Here is a tiny trained network, its code and every weight. The questions are about switching its units off for an input and a target symbol, where a switched-off unit gives its printed mean instead of its output.

import numpy as np


def w(rows, s, z=0):
    codes = np.array(rows[::2]) - 128.0
    scale = np.full(codes.shape[1], s)
    scale[-1] = z or s
    return codes * scale


def f(y):
    return y / 2 * (1 + np.tanh(0.7978845608 * (y + 0.044715 * y**3)))


def softmax(a):
    e = np.exp(a - a.max(-1, keepdims=True))
    return e / e.sum(-1, keepdims=True)


def log_softmax(a):
    a = a - a.max(-1, keepdims=True)
    return a - np.log(np.exp(a).sum(-1, keepdims=True))


def net(x, mask):
    ids = ['αβγδεζηστφψ'.index(c) for c in x.split()]
    T = len(ids)
    res = E[ids] + P[:T]
    q, k, v = (res @ M[0].T for M in (Q, K, V))
    z = softmax(np.where(np.tri(T) > 0, q @ k.T / 2**0.5, -1e9)) @ v
    res = res + np.where(mask[0], z, O[0][:, -1]) @ O[0][:, :-1]
    y = f(res @ A[0][:, :-1].T + A[0][:, -1])
    res = res + np.where(mask[1:25], y, B[0][:, -1]) @ B[0][:, :-1]
    return log_softmax(res[-1] @ U[:, :-1].T + U[:, -1])


Q, K, V, O, A, B = {}, {}, {}, {}, {}, {}
E = w([
[62,137,143,166],'α',
[94,34,99,184],'β',
[98,248,165,131],'γ',
[116,107,120,135],'δ',
[109,130,181,147],'ε',
[151,111,154,185],'ζ',
[108,144,106,105],'η',
[71,115,55,94],'σ',
[138,246,116,140],'τ',
[160,141,86,214],'φ',
[45,129,110,48],'ψ',
],0.018)
P = w([
[8,98,150,184],'0',
[160,91,147,110],'1',
[77,188,73,66],'2',
[177,92,146,90],'3',
[79,187,76,66],'4',
[187,92,140,72],'5',
[77,185,73,66],'6',
[201,87,138,54],'7',
],0.018)
Q[0] = w([
[7,183,109,225],'H1',
[161,168,215,94],'H1',
],0.012)
K[0] = w([
[2,154,156,226],'H1',
[151,165,199,76],'H1',
],0.016)
V[0] = w([
[109,178,4,116],'H1',
[76,188,226,74],'H1',
],0.015)
O[0] = w([
[58,178,100,215,173],'H1',
[111,169,250,72,3],'H1',
],0.017,0.0021)
A[0] = w([
[172,215,125,159,139],'N1',
[247,122,153,159,48],'N2',
[186,64,104,93,170],'N3',
[146,104,79,148,108],'N4',
[137,121,151,208,77],'N5',
[119,67,193,196,39],'N6',
[133,61,157,126,100],'N7',
[182,153,140,147,213],'N8',
[55,100,102,77,74],'N9',
[193,191,123,122,172],'N10',
[154,98,58,138,62],'N11',
[174,108,100,142,117],'N12',
[162,83,151,130,217],'N13',
[141,139,100,106,82],'N14',
[127,158,72,70,215],'N15',
[97,164,93,179,25],'N16',
[117,187,83,78,10],'N17',
[104,123,155,183,178],'N18',
[80,154,99,163,172],'N19',
[108,76,148,155,146],'N20',
[129,181,169,119,2],'N21',
[80,155,162,126,142],'N22',
[170,116,207,79,20],'N23',
[177,138,156,66,169],'N24',
],0.015,0.0099)
B[0] = w([
[103,15,193,139,153],'N1',
[201,47,244,237,171],'N2',
[110,181,54,86,237],'N3',
[84,107,196,130,230],'N4',
[126,41,112,53,151],'N5',
[43,254,152,78,134],'N6',
[118,129,153,28,157],'N7',
[182,61,117,61,153],'N8',
[151,42,253,181,181],'N9',
[14,89,173,53,154],'N10',
[72,152,160,135,251],'N11',
[124,35,170,136,197],'N12',
[172,154,91,102,182],'N13',
[117,98,108,180,143],'N14',
[89,163,137,96,223],'N15',
[123,221,196,215,216],'N16',
[173,79,82,154,157],'N17',
[164,133,107,72,169],'N18',
[192,112,65,81,247],'N19',
[98,183,93,128,153],'N20',
[149,42,91,194,172],'N21',
[230,55,67,109,200],'N22',
[145,150,37,253,221],'N23',
[128,242,193,154,221],'N24',
],0.0073,0.02)
U = w([
[130,210,151,151,62],'α',
[73,133,238,88,163],'β',
[96,209,111,69,151],'γ',
[69,109,61,77,108],'δ',
[177,151,1,143,169],'ε',
[105,154,225,141,177],'ζ',
[191,90,124,112,94],'η',
[141,122,123,69,208],'σ',
[144,135,161,208,2],'τ',
[118,71,166,174,95],'φ',
[32,187,127,194,130],'ψ',
],0.01,0.0091)

Each question gives the input, a string of symbols that net reads in full, and the target symbol t.
The units are the heads (2 rows each of Q, K, V and O) and the neurons (one row each of A and B). Each row of codes is followed by its name. A weight is (code - 128) times the scale printed after its matrix; where a second scale follows, it is the last column's (O, A, B and U).
mask holds one flag per unit, heads first, then neurons. A switched-off unit (its flag False) gives its mean, the last column of its rows in O or B, instead of its output. The means were averaged over made-up inputs and are rounded, as every weight is.
A unit's drop is (log p(t) with every unit on - log p(t) with that unit switched off) / (log p(t) with every unit on - log p(t) with every unit switched off).
The circuit of an input: a set's keep is (log p(t) with only the set's units on - log p(t) with every unit switched off) / (log p(t) with every unit on - log p(t) with every unit switched off). Starting from the 12 units with the biggest drops (on a tie, the unit counted first), units are removed one at a time, each time the one whose removal leaves the highest keep (on an exact tie, the one counted first), for as long as the keep stays at least 0.8.
units of the circuit, in order: the units of the circuit, biggest drop first
most important unit: the unit with the biggest drop
top k neurons: the k neurons with the biggest drops, biggest first
drop of u: that unit's drop, to one decimal
input ε φ σ α σ ζ γ, target α: units of the circuit, in order -> (N23; H1)
input ζ σ ζ φ σ σ γ, target γ: units of the circuit, in order -> (H1; N2; N12)
input σ ζ σ σ β δ, target σ: most important unit -> N23
input φ σ σ η δ σ β, target ψ: units of the circuit, in order -> (H1; N22; N11)
input γ β φ ε, target α: top 4 neurons -> (N24; N23; N2; N3)
input σ σ η τ, target β: units of the circuit, in order -> (N10; N23)
input σ σ β γ φ ζ β φ, target φ: units of the circuit, in order -> (H1; N12; N4)
input φ σ φ, target ψ: units of the circuit, in order -> (H1; N16; N22)
input σ σ τ α, target ε: units of the circuit, in order -> (N4; N9)
input σ γ ψ β φ φ, target φ: units of the circuit, in order -> (N12; H1; N4)
input τ β β σ φ γ, target τ: top 3 neurons -> (N23; N21; N24)
input σ ψ γ σ σ ψ ε, target ε: top 2 neurons -> (N19; N22)
input γ φ σ η η, target τ: top 4 neurons -> (N23; N21; N24; N22)
input γ σ σ φ σ ζ, target η: top 3 neurons -> (N2; N13; N3)
input ε φ β, target α: top 3 neurons -> (N24; N23; N19)
input δ δ φ φ β, target β: top 2 neurons -> (N23; N19)
input α β η γ φ, target ζ: top 4 neurons -> (N3; N19; N24; N10)
input β ζ σ σ σ σ η, target δ: top 2 neurons -> (N16; N24)
input η ζ σ ε ζ, target σ: top 2 neurons -> (N16; N22)
input γ φ σ σ σ τ η, target τ: top 2 neurons -> (N23; N21)
input σ σ δ σ ψ η γ ε, target α: drop of N23 -> 0.7
input σ φ σ σ σ β, target δ: drop of N4 -> 0.1
input φ η σ φ φ φ ψ, target ψ: drop of N12 -> 0.2
input σ σ τ σ ζ, target ε: drop of N22 -> 0.1
input φ ζ φ σ σ β φ, target ψ: top 3 neurons -> (N16; N22; N11)
input γ σ φ, target τ: top neuron -> (N23)
